Below are the code and all the weights of a small trained network. Each question names an input and a class and asks about switching units off, where a switched-off unit gives its printed mean instead of its output.

import numpy as np


def w(rows, s, z=0):
    codes = np.array(rows[::2]) - 128.0
    scale = np.full(codes.shape[1], s)
    scale[-1] = z or s
    return codes * scale


def f(y):
    return y / 2 * (1 + np.tanh(0.7978845608 * (y + 0.044715 * y**3)))


def log_softmax(a):
    a = a - a.max(-1, keepdims=True)
    return a - np.log(np.exp(a).sum(-1, keepdims=True))


def net(x, mask):
    res = np.array(x, float).reshape(1, 8) / 4 @ E
    y = f(res @ A[0][:, :-1].T + A[0][:, -1])
    res = res + np.where(mask, y, B[0][:, -1]) @ B[0][:, :-1]
    return log_softmax(res[-1] @ U[:, :-1].T + U[:, -1])


A, B = {}, {}
E = w([
[127,129,128,128],'x0',
[128,128,128,128],'x1',
[119,38,254,123],'x2',
[160,217,202,233],'x3',
[128,128,128,128],'x4',
[16,222,177,31],'x5',
[239,166,169,13],'x6',
[128,128,128,128],'x7',
],0.0097)
A[0] = w([
[139,149,90,122,106],'n0',
[175,139,118,79,104],'n1',
[164,89,123,153,147],'n2',
[149,167,164,169,39],'n3',
[143,151,180,165,42],'n4',
[70,100,124,165,129],'n5',
[108,103,87,129,77],'n6',
[197,80,109,161,142],'n7',
[149,112,119,138,66],'n8',
[88,150,143,102,195],'n9',
[201,111,82,154,123],'n10',
[118,47,229,115,115],'n11',
[117,202,64,119,133],'n12',
[74,197,157,90,146],'n13',
[20,120,112,201,88],'n14',
[149,182,168,162,52],'n15',
[100,98,97,91,117],'n16',
[215,172,154,105,90],'n17',
[123,73,83,73,10],'n18',
[146,184,90,153,102],'n19',
[67,107,87,196,58],'n20',
[151,178,46,141,94],'n21',
[144,107,114,134,104],'n22',
[117,70,231,147,98],'n23',
[60,149,213,99,201],'n24',
[182,115,181,79,106],'n25',
[186,98,134,161,143],'n26',
[187,58,119,153,145],'n27',
[115,2,76,9,64],'n28',
[78,73,91,128,79],'n29',
[189,94,121,182,171],'n30',
[124,75,57,77,2],'n31',
[169,76,118,142,162],'n32',
[178,108,105,183,112],'n33',
[188,152,134,84,120],'n34',
[195,174,131,80,89],'n35',
[195,196,58,115,117],'n36',
[133,159,75,139,107],'n37',
[196,134,147,61,96],'n38',
[176,214,182,215,3],'n39',
],0.014,0.0035)
B[0] = w([
[168,98,90,153,151],'n0',
[92,82,180,176,176],'n1',
[116,123,132,54,172],'n2',
[159,205,134,196,165],'n3',
[161,182,109,188,162],'n4',
[97,55,185,131,187],'n5',
[151,132,165,153,149],'n6',
[94,133,125,60,199],'n7',
[120,146,128,106,137],'n8',
[87,167,97,39,172],'n9',
[75,169,165,66,190],'n10',
[253,47,1,140,215],'n11',
[196,73,60,76,199],'n12',
[91,172,153,24,205],'n13',
[43,61,190,159,235],'n14',
[147,181,126,169,173],'n15',
[156,180,127,137,163],'n16',
[84,95,149,160,195],'n17',
[144,210,119,199,176],'n18',
[188,115,89,136,175],'n19',
[69,79,188,167,203],'n20',
[196,60,68,105,194],'n21',
[121,152,159,104,141],'n22',
[241,77,38,126,208],'n23',
[142,154,110,18,212],'n24',
[138,61,181,146,182],'n25',
[92,177,112,86,181],'n26',
[77,139,101,63,202],'n27',
[163,232,130,208,249],'n28',
[108,134,153,165,174],'n29',
[92,157,127,47,199],'n30',
[132,192,124,187,181],'n31',
[100,169,121,75,181],'n32',
[82,151,134,81,185],'n33',
[64,48,205,180,185],'n34',
[92,86,182,148,193],'n35',
[186,84,120,121,211],'n36',
[210,37,70,106,166],'n37',
[59,60,190,168,196],'n38',
[146,215,130,202,218],'n39',
],0.008,0.016)
U = w([
[74,174,120,3,172],'0',
[178,53,35,119,137],'1',
[63,55,202,169,3],'2',
[129,237,119,198,153],'3',
],0.018,0.0016)

Each question gives the input, the list of numbers given to net, and the class t.
The units are the neurons (one row each of A and B). Each row of codes is followed by its name. A weight is (code - 128) times the scale printed after its matrix; where a second scale follows, it is the last column's (A, B and U).
mask holds one flag per neuron, in row order. A switched-off neuron (its flag False) gives its mean, the last column of its row in B, instead of its output. The means were averaged over made-up inputs and are rounded, as every weight is.
A unit's drop is (log p(t) with every unit on - log p(t) with that unit switched off) / (log p(t) with every unit on - log p(t) with every unit switched off).
The circuit of an input: a set's keep is (log p(t) with only the set's units on - log p(t) with every unit switched off) / (log p(t) with every unit on - log p(t) with every unit switched off). Starting from the 12 units with the biggest drops (on a tie, the unit counted first), units are removed one at a time, each time the one whose removal leaves the highest keep (on an exact tie, the one counted first), for as long as the keep stays at least 0.8.
units of the circuit, in order: the units of the circuit, biggest drop first
unit that matters most: the unit with the biggest drop
k most important neurons: the k neurons with the biggest drops, biggest first
drop of u: that unit's drop, to one decimal
input [8,6,3,-7,3,2,4,1], class 3: units of the circuit, in order	[n28]
input [-3,7,-7,-8,-4,-5,-7,1], class 3: 2 most important neurons	[n28, n31]
input [-1,2,1,4,5,-4,4,5], class 0: 3 most important neurons	[n14, n28, n30]
input [-8,1,-7,7,3,-6,2,0], class 1: 4 most important neurons	[n21, n36, n37, n28]
input [-5,-3,-6,-3,-6,-6,0,0], class 0: 3 most important neurons	[n10, n11, n23]
input [0,-6,-6,-8,-7,5,8,4], class 2: 2 most important neurons	[n38, n34]
input [1,8,8,8,8,1,-6,5], class 1: 3 most important neurons	[n23, n11, n28]
input [-8,1,-7,7,2,3,8,-5], class 2: 2 most important neurons	[n34, n35]
input [0,-5,0,-2,-5,-2,-2,4], class 0: 3 most important neurons	[n34, n38, n39]
input [-3,-2,-8,4,3,0,7,-1], class 1: 2 most important neurons	[n12, n21]
input [-5,-8,-4,2,2,3,4,7], class 1: 3 most important neurons	[n14, n12, n20]
input [-6,4,6,-2,-1,1,-5,3], class 1: drop of n23	0.1
input [8,1,0,1,-6,5,6,-4], class 2: drop of n34	0.3
input [-4,-6,7,5,5,4,6,4], class 1: drop of n11	0.9
input [5,-5,4,-1,-7,7,8,3], class 2: unit that matters most	n38
